In the rows, 128 means zero.
Here are made-up elements, facts about them, and rows of numbers that follow some of those facts. Name the element behind each unnamed row.

There are 3 kinds of fact about the elements: κ, η, Δ.
κ: is of sort; η: points at; Δ: uses
<1008>: κ d; η <1025>
<1020>: κ a; η <843>
<1025>: κ d; η <790>
<1030>: κ c; η <347>
<1033>: κ a; η <254>; Δ <1286>, <478>, <647>
<1065>: κ f; η <1008>
<1078>: κ b; η <534>
<1089>: κ d; Δ <1286>, <632>, <1195>, <790>
<1101>: κ a; η <231>
<1102>: κ a; η <92>
<1122>: κ c; η <1030>
<1159>: κ a; η <782>
<115>: κ a
<1173>: κ c; η <181>
<1179>: κ a
<1195>: κ g
<1209>: κ a; η <1306>
<1210>: κ a; η <788>
<1212>: κ a; η <1159>
<1215>: κ a
<1226>: κ e; η <1284>
<1238>: κ c; η <437>
<1240>: κ d; η <632>
<1261>: κ f; η <795>
<1265>: κ b; η <995>
<1272>: κ f; Δ <231>, <1008>, <534>, <815>, <1296>
<1281>: κ a; Δ <951>, <1212>, <1303>, <606>, <866>
<1284>: κ a; η <759>
<1285>: κ a; η <1454>
<1286>: κ b; η <1173>
<1287>: κ b; η <1210>
<128>: κ a; η <968>
<1292>: κ a; Δ <99>, <795>
<1296>: κ b
<1303>: κ c
<1306>: κ c; η <88>
<130>: κ c; η <762>
<1310>: κ a
<1311>: κ c; η <813>
<1315>: κ b; η <699>; Δ <742>, <130>, <187>
<1346>: κ a; η <169>
<1391>: κ g
<1445>: κ f; η <755>
<1454>: κ b; η <1078>
<1464>: κ f; η <1238>
<1473>: κ c; η <1020>; Δ <542>
<1481>: κ a
<169>: κ a
<173>: κ b; η <496>
<181>: κ a; η <673>
<184>: κ a; Δ <1286>, <919>, <437>, <530>
<187>: κ a
<190>: κ c; η <972>
<208>: κ c
<213>: κ c; η <910>; Δ <1025>, <471>, <606>, <1102>
<222>: κ b; Δ <1391>, <695>
<228>: κ b
<231>: κ a; η <1122>
<235>: κ c; η <951>
<254>: κ d; η <1195>
<280>: κ a
<283>: κ c; Δ <280>, <813>, <689>
<293>: κ b
<314>: κ a; η <511>
<325>: κ e; η <213>
<347>: κ a; η <1261>; Δ <876>
<349>: κ a; η <471>
<367>: κ f; η <1287>; Δ <798>, <1445>, <228>
<390>: κ c; η <919>
<437>: κ a; η <652>
<465>: κ e; η <667>
<471>: κ a
<478>: κ c; η <916>
<47>: κ d; η <542>; Δ <59>, <866>, <1296>, <689>
<496>: κ e; η <1473>
<508>: κ a; η <750>
<511>: κ b; η <390>
<518>: κ c
<519>: κ b; Δ <231>, <169>, <866>
<530>: κ c; η <130>
<534>: κ c; η <530>
<542>: κ b; η <128>
<551>: κ c
<554>: κ c; Δ <1179>, <868>, <187>
<580>: κ c; η <866>
<591>: κ b; η <1286>
<598>: κ b; η <1089>; Δ <534>, <518>, <647>
<59>: κ e
<606>: κ g; η <83>
<620>: κ d; η <115>; Δ <1287>, <788>
<632>: κ b; η <367>
<647>: κ g
<652>: κ a; η <815>
<655>: κ c; η <1065>; Δ <995>, <97>, <1296>
<667>: κ a; η <478>; Δ <1464>, <551>, <471>, <1122>, <1210>
<673>: κ a; η <349>
<684>: κ f; η <314>; Δ <518>, <972>
<689>: κ f
<695>: κ a; η <598>
<699>: κ c; η <1311>; Δ <471>, <83>, <92>, <1020>, <1481>
<710>: κ b; η <978>
<735>: κ f; η <1464>
<742>: κ a; η <1240>
<750>: κ e; η <907>; Δ <1159>, <1286>, <254>, <813>, <293>, <790>
<755>: κ d; η <235>
<758>: κ a; Δ <99>, <128>, <876>
<759>: κ a; η <710>
<762>: κ e; η <742>
<766>: κ c; η <890>
<771>: κ e; Δ <1286>, <919>, <1240>, <1173>
<782>: κ d; η <1209>
<788>: κ a; η <1445>
<790>: κ d; η <325>
<795>: κ a
<798>: κ g
<813>: κ a; η <1296>
<815>: κ e; η <928>
<820>: κ d; η <766>
<83>: κ a; η <465>
<843>: κ d; η <878>
<866>: κ a; η <1265>
<868>: κ a
<876>: κ b
<878>: κ c; η <1310>; Δ <742>, <1311>
<88>: κ a; η <1215>
<890>: κ e; η <606>
<907>: κ b; η <59>
<910>: κ b; η <1102>
<916>: κ e; η <591>
<919>: κ g; η <47>
<928>: κ c; η <1346>
<92>: κ c; η <1033>
<951>: κ g; η <1212>
<957>: κ a; η <655>; Δ <390>, <1391>, <1445>
<968>: κ f; η <173>; Δ <280>, <907>
<972>: κ f; η <208>
<978>: κ c; η <1101>; Δ <173>, <890>, <1179>, <508>
<97>: κ g
<981>: κ b; Δ <173>, <231>, <169>, <349>, <972>
<995>: κ b; η <222>
<99>: κ b; η <695>

Some elements and their rows:
<471>: [134 143 141 159  91 109 135 114 127 126 148 150  93 158 151 142 106 162
 111 153 149 118 131 120 138 111 150  48 119 119 125 110 110 166 127]
<1292>: [147 134 130 136 111 143 109 112 115 129 149 122 110 175 129 124 143 131
 117 159 148 117  99 132 136 101 151  98 130 124 131 130 116 133 132]
<187>: [174 131 128 154 116 110 132  99 125 125 136 153  94 184 112 128 140 143
 130 154 131 114 117 136 140  91 135 122 130 127 117 130 127 166 132]
<788>: [137 129 110 147 148 125 121 126 105 133 133 138 175 105 146 165 119 111
 126 125 142 117 140 105 116 124  96 148 144 163 102  94 138 135 152]
<1310>: [153 136 130 147 106 136 111 114 129 127 149 129 102 176 140 127 131 141
 118 156 139 112 102 132 131 108 151 108 134 134 124 128 116 154 128]
<1078>: [116 130 108 130 167 124 127 111 126 123 146 123 160 119  97 119 145 119
 134 129 133 130 144 119 147 149 115  91 110 127  90 128 134 118 144]
<598>: [124 121 113  95 142 146 131 106 127 124 139 113 145 121 101 104 148 106
 146 138 119 129 144 128 143 163 125 105 111 115 100 153 126 110 116]
<632>: [132 116 108 156 143 134 128 111 113 136 158 139 185  92 117 153 131 123
 144 131 135 112 152 129 137 153 109 120  77 161  44 107 140 112 153]
<213>: [138 121 163  70  97 114 139 145 157 116  55 104 108 118 138  82 146 115
  83 116 160 182 146 123 141 141 116 168 114 133 176 107 105  74 161]
<283>: [177 112 149 142  74 157 115 128 134 128 134 114 110 157 175 112  98 123
 112 159 145 118 115 152 123 127 161 148 113 128 159 120 109 125 134]
<1311>: [164 118 143 136 153 119 139 133 138 118  89 130 130 133 123 106  99 117
 137 105 131 135 125 137 120 118 117 191 147 123 163  95 137 138 155]
<92>: [138 124 162 129 114  96 144 154 160 115  74 126 110 108 141  97 129 140
  91 107 153 166 139 133 136 136 117 167 110 136 164  97 118 101 158]
<130>: [180 114 130 145 148 124 140 118 126 120  92 140 153 135 136 123  91 107
 143 119 137 130 142 128 113 114 103 196 160 135 149  83 136 144 173]
<655>: [150 110 142  84 116 137 129 157 143 120  92 107 129 116 146 103 120  94
 118 125 132 149 141 130 117 147 123 198 149 126 180 128 117 106 130]
<843>: [104 130 107 104 123 143 148 150 110 117 109 123 128 122 123 125 157 142
 127 106 104 125  94 118  91 114 114 150 159 130 133  99 122 129  98]
<325>: [ 99 137 135  70 117 100 126 128 157 144 101 132 135 116  95 116 194 128
  94 108 138 172 154 141 152 113 114 134  93 151 138 190 135  74 139]
<1226>: [ 88 138 118 107 139 125 120 118 123 141 133 132 149 124 112 148 132 123
 128 113 122 139 142 128 118 113 129 101 115 130 133 164 140 109 129]
<972>: [122 125 109 136 147 109 111  95 163 123 118 149 153 127 137 121  95 120
 140 117 110 139 170 150 144 158 136 132 120 112 147 178 141 142 143]
<919>: [ 80 141 130  82 116 139 159 123  95 144 135 139 120  96  96 187 159 163
 142  81  73 110  88 122 105 105 113 169  80 165  82 135 127 127  53]
<606>: [ 73 155 161 112 128 113 166 172 100 153 124 131  80  84 120 196 121 132
 144 123 110 120 145  77 122 109 108  57 141 124 131 141 130 136  56]

Which element is each row?
No name comes twice in this set of rows, the named rows included.
[134 143 108 146 135 140  88 108 137 122 202 117 126 178 115 112 163 131
 110 173 150 117 106 134 156 127 157  68 119 121 104 158 118 135 132]	<222>
[ 85 141 100 102 170 142 138  86 140  95 153 128 148 123  89 112 142 160
 141  92  92 125  94 130 130 153 136 121 104 117  87 138 118 156 108]	<542>
[159 128 108 136 152 116 143 114 107 126 113 152 158 125 120 151 124 109
 146 119 134 122 143 112 118 112  90 156 151 156 108 101 142 142 152]	<742>
[192 112 147 153  87 121 122 133 152 123 133 144 103 157 176 118  92 133
 114 157 127 111 128 153 131 120 151 185 132 123 162 120 120 159 132]	<518>
[142 127 114 103  92 146  79  69 154 130 148 126 133 176 153 114 109 105
 128 166 132 124 149 161 144 151 172  88 115  98 154 201 119 132 147]	<1272>
[133 119 101 127 123 137 142 152  86 134 117 133 169 111 136 156 147 110
 126 133 139 114 131  99  91 111  94 144 174 144 109  80 135 117 137]	<755>
[168 109 135 139 123 123 137 148 147 123 110 137 153 102 161 129  88 107
 128 123 118 124 146 132 113 146 111 215 153 132 162 105 131 138 129]	<534>
[138 122 123 172 104 133 117 106 135 133 190 141 122 143 108 120 142 152
 129 162 131 106 125 156 160 142 157  90  71 127  63 140 124 127 132]	<293>
[ 88 125 127  83 110 161 117 110 110 150 119 112 154 105 101 154 126 111
 142 114 120 132 141 141 116 130 141 108  79 126 119 170 134  77 117]	<750>
[137 129 118 119 128 123 140 128 123 127 123 143 156 100 159 162 109 108
 126 133 134 122 161  95 115 146 102 128 144 149 121 106 126 140 123]	<1212>
[137 137 116 176 138 118 116 107 139 122 189 143 122 167 111 114 150 152
 118 157 141 116 114 141 160 123 153  75 112 128  83 144 128 153 134]	<876>
[134 127 125 161  98 113  91  88 168 129 160 154 128 159 169 118 100 140
 121 154 126 115 156 167 145 149 171  88 100 116 136 183 126 147 149]	<689>

The same elements again, as new rows of numbers:
Named rows:
<1179>: [119 125 123 108 105 125 134 112 118 122 154 121 149 105 151 156 104  86
 161 132 103 154 105 113 120 123 119]
<437>: [118 125 124 111 106 125 135 115 116 123 150 115 146 107 142 160  99  88
 164 135 104 152 108 111 128 127 122]
<1240>: [130 121 149 109 123  96 125 112 123 123 115 124 137  87  59 161  76  98
 124 133  90 159 114 117 105 123 108]
<795>: [118 124 123 113  98 128 136 116 112 124 144 116 143 109 148 158  99  89
 171 134 100 147 109 109 125 123 121]
<1265>: [115 123 131 110 108 124 132 114 111 109 186 116 140 109 129 150  94  79
 158 139 102 142 111 114 119 125 119]
<632>: [122 122 156 110 119 108 122 107 122 116 158 118 131  95  60 164  83  82
 126 136  91 156 115 112 114 121 106]
<1286>: [114 137 126 106  96 134 135 121 113 127 228 112 122 114 159 157  89  93
 162 151  90 135 118 113 128 133 119]
<530>: [135 117 144 103 147  75 108 115 122  90 127 119 141  92  63 168  97 105
 123 124  75 157 119 118 141 122 103]
<1445>: [125 125 161 118 111 114 131 108 109 125 217 107 144  90 101 143  99  91
 118 136 108 153 106 125 117 115 108]
<1296>: [117 124 131 115  99 124 135 114 111 104 177 114 126 116 114 149  97  80
 160 131 104 141 112 118 115 126 120]
<187>: [118 127 120 107 108 125 133 112 120 122 150 122 152 105 154 155 107  86
 160 132 104 155 105 112 123 122 119]
<1473>: [140 127 120 122 105 100 110 125 107  99 146 118 148 139 197 145 111 100
 167 125  90 131 108 126 151 123 116]
<1065>: [113 123 135 109 109 113 128 118 109 106 201 113 149 106 131 139  88  91
 158 136 101 133 109 124 120 126 123]
<1078>: [119 120 153 104 127 100 116 107 129 103 136 124 132  96  36 164  73  83
 130 132  85 155 118 111 109 121 105]
<128>: [115 120 118 107 108 129 139 118 110 121 143 115 152 107 144 159  98  89
 179 135 104 141 109 110 124 124 125]
<1033>: [125 131 126 107 105 132 132 116 118 136 165 114 141 124 160 165  96  95
 165 143  97 138 106 118 123 132 124]
<511>: [103 118 119  87 138 127 148 112 109 100 218 108 145  94 119 154 110  88
 169 148 113 138 113 120 112 129 125]
<1122>: [130 119 117 110 124  99 124 122 104  91 171 113 151 107 167 149 120 103
 157 129  95 143 112 123 150 125 117]
<222>: [120 130 133 107 113 130 127 112 116 116 180 115 142 123 139 148 101  84
 160 142 106 134 109 121 112 121 116]
<1261>: [114 125 135 111 104 113 128 118 109 108 202 113 145 105 131 139  87  91
 157 136  99 134 110 124 120 126 120]

Which element is each row?
No name comes twice in this set of rows, the named rows included.
[131 120 119 108 127  98 123 120 107  93 177 114 152 104 173 149 121 102
 153 129  96 146 110 123 150 124 115]	<1311>
[123 122 131 108 111 132 135 113 111 132 129 113 148 119 128 163  95  93
 174 138 101 137 107 115 114 118 118]	<1292>
[118 128 126 116 110 125 136 115 116 115 128 111 140 109 118 157 107  87
 162 132 112 151 111 113 124 123 121]	<280>
[133 107 123 111 143  85 116 119 103  83 129 111 187 116 165 147 117  85
 159 129 110 136 101 127 152 132 128]	<766>
[136 113 142 103 142  74 109 113 121  88 134 123 134  96  66 167  95 107
 126 119  71 157 116 121 137 122 103]	<534>
[117 120 136 107 100 114 131 114 109 109 220 117 137 106 133 140  85  93
 153 130  92 137 106 126 114 126 120]	<972>
[124 131 120 131  73 123 120 121 117 123 118 127 144 128 178 149  90  78
 172 126  97 145 106 107 134 124 122]	<1020>
[118 128 129 100 121 128 127 109 119 115 192 120 152 120 152 147 103  84
 159 142 106 137 105 124 105 121 116]	<1315>
[122 126 126 111 109 128 137 112 118 119 133 112 132 122 115 160 107  91
 166 129 109 144 107 122 114 123 121]	<1281>
[122 122 132 109 101 126 135 108 112 104 180 115 117 128 106 152  99  85
 162 129 100 134 107 128 101 126 120]	<519>
[121 122 139 109 102 115 131 112 110 106 205 112 125 121 104 143  91  95
 157 129  97 127 106 136 103 125 120]	<1272>
[126 130 133 108 113 127 133 114 119 138 158 111 144 119 141 168  99  93
 156 144 102 140 107 119 126 130 123]	<184>
[120 116 109  88 158 101 139 119 103  82 203 106 156  91 157 153 136 110
 165 138 107 142 114 128 142 128 121]	<390>
[117 125 124 114  89 125 126 116 111 109 185 124 140 121 165 143  87  76
 168 132  96 137 108 115 121 126 122]	<173>
[123 123 133 103 105 128 132 109 113 121 206 118 130 123 143 154  91  86
 159 139  93 134 105 124 109 127 119]	<598>

